[[-17   0  18 -33  11]
 [ -8 -78  46   0 -23]]
->
[[  0  18]
 [-78  46]]

[[ 27  87  63  54]
 [ 90 -86 -32 -38]]
->
[[ 87  63]
 [-86 -32]]

[[ 29  -7  78 -82]
 [ 25  -7  73 -82]
 [ 25  -7  68 -81]
 [ 33  -7  85 -54]
 [ 33  -6  80 -47]]
->
[[-7 78]
 [-7 73]]

[[ 79  -2 -85]
 [-19 -16 -48]]
->
[[ -2 -85]
 [-16 -48]]

[[-89  59 -19 -26]
 [ 40  86 -56 -67]
 [ 47 -65 -55 -53]]
->
[[ 59 -19]
 [ 86 -56]]

[[ 50  28 -21]
 [ 22  -7   5]
 [ 82  25 -28]
 [ 54  28 -20]]
->
[[ 28 -21]
 [ -7   5]]
---
[[ 49  11 -29 -36 -15 -10]
 [-22 -34  16 -81 -49 -66]
 [ 79  46 -68 -16 -70 -13]
 [  0  -8 -47  34  -1  65]
 [ -2  72   2 -49  -4 -41]
 [-43 -44 -23 -17 -62 -37]]
->
[[-15 -10  49  11 -29 -36]
 [-49 -66 -22 -34  16 -81]
 [-70 -13  79  46 -68 -16]
 [ -1  65   0  -8 -47  34]
 [ -4 -41  -2  72   2 -49]
 [-62 -37 -43 -44 -23 -17]]

[[ 24  33 -20 -16  15  -2   8 -35 -12   5  23 -23  11  -9]
 [ 14 -24  -5  21 -36 -51 -43  14  -5  22 -30  -3  45 -26]
 [  3  -4   9  42 -30  14 -16  -6   1  18  14   1 -12 -35]
 [ 16 -29 -17   2 -26 -69 -40  25   4  13 -51  -2  68 -10]]
->
[[ 11  -9  24  33 -20 -16  15  -2   8 -35 -12   5  23 -23]
 [ 45 -26  14 -24  -5  21 -36 -51 -43  14  -5  22 -30  -3]
 [-12 -35   3  -4   9  42 -30  14 -16  -6   1  18  14   1]
 [ 68 -10  16 -29 -17   2 -26 -69 -40  25   4  13 -51  -2]]

[[  5  -2  43   5  24 -18  17  -2]
 [  4  24  22  62 -21 -16  -4  -8]
 [  7  -7  12  -8  39  11  -4  -5]
 [-15  -9 -26  14 -12  81   2  10]
 [-24  -3  26  -3  20   6  70   3]
 [ 18  23  18 -23 -33  -3  10  56]
 [ 34  41  29   5 -52 -14 -13  25]]
->
[[ 17  -2   5  -2  43   5  24 -18]
 [ -4  -8   4  24  22  62 -21 -16]
 [ -4  -5   7  -7  12  -8  39  11]
 [  2  10 -15  -9 -26  14 -12  81]
 [ 70   3 -24  -3  26  -3  20   6]
 [ 10  56  18  23  18 -23 -33  -3]
 [-13  25  34  41  29   5 -52 -14]]

[[-13 -39  24 -65]
 [ -7  24 -42  70]
 [  4  38 -26  69]
 [ 11  39 -23  68]
 [  1 -17  15 -42]
 [-42  -3  -6 -30]]
->
[[ 24 -65 -13 -39]
 [-42  70  -7  24]
 [-26  69   4  38]
 [-23  68  11  39]
 [ 15 -42   1 -17]
 [ -6 -30 -42  -3]]

[[ 11 -56  94  89  83  85  -8 -93 -59  90  31 -55  92]
 [-76  77  30  62 -44  68  32 -32  73  30  61  92 -77]
 [ 48  25 -84  44 -40 -94  27  72   6 -13  76 -67 -29]]
->
[[-55  92  11 -56  94  89  83  85  -8 -93 -59  90  31]
 [ 92 -77 -76  77  30  62 -44  68  32 -32  73  30  61]
 [-67 -29  48  25 -84  44 -40 -94  27  72   6 -13  76]]

[[-53 -44  62  -1]
 [ 33 -29 -69 -56]
 [ 40  82 -68 -10]
 [ 72 -81 -44   9]
 [-43  90  29  10]
 [-65 -26  50 -26]
 [-51  33 -19 -77]
 [-67 -18  49 -28]
 [-65  63  37 -15]
 [ 42 -77 -45 -28]
 [ 31   9  35  85]]
->
[[ 62  -1 -53 -44]
 [-69 -56  33 -29]
 [-68 -10  40  82]
 [-44   9  72 -81]
 [ 29  10 -43  90]
 [ 50 -26 -65 -26]
 [-19 -77 -51  33]
 [ 49 -28 -67 -18]
 [ 37 -15 -65  63]
 [-45 -28  42 -77]
 [ 35  85  31   9]]
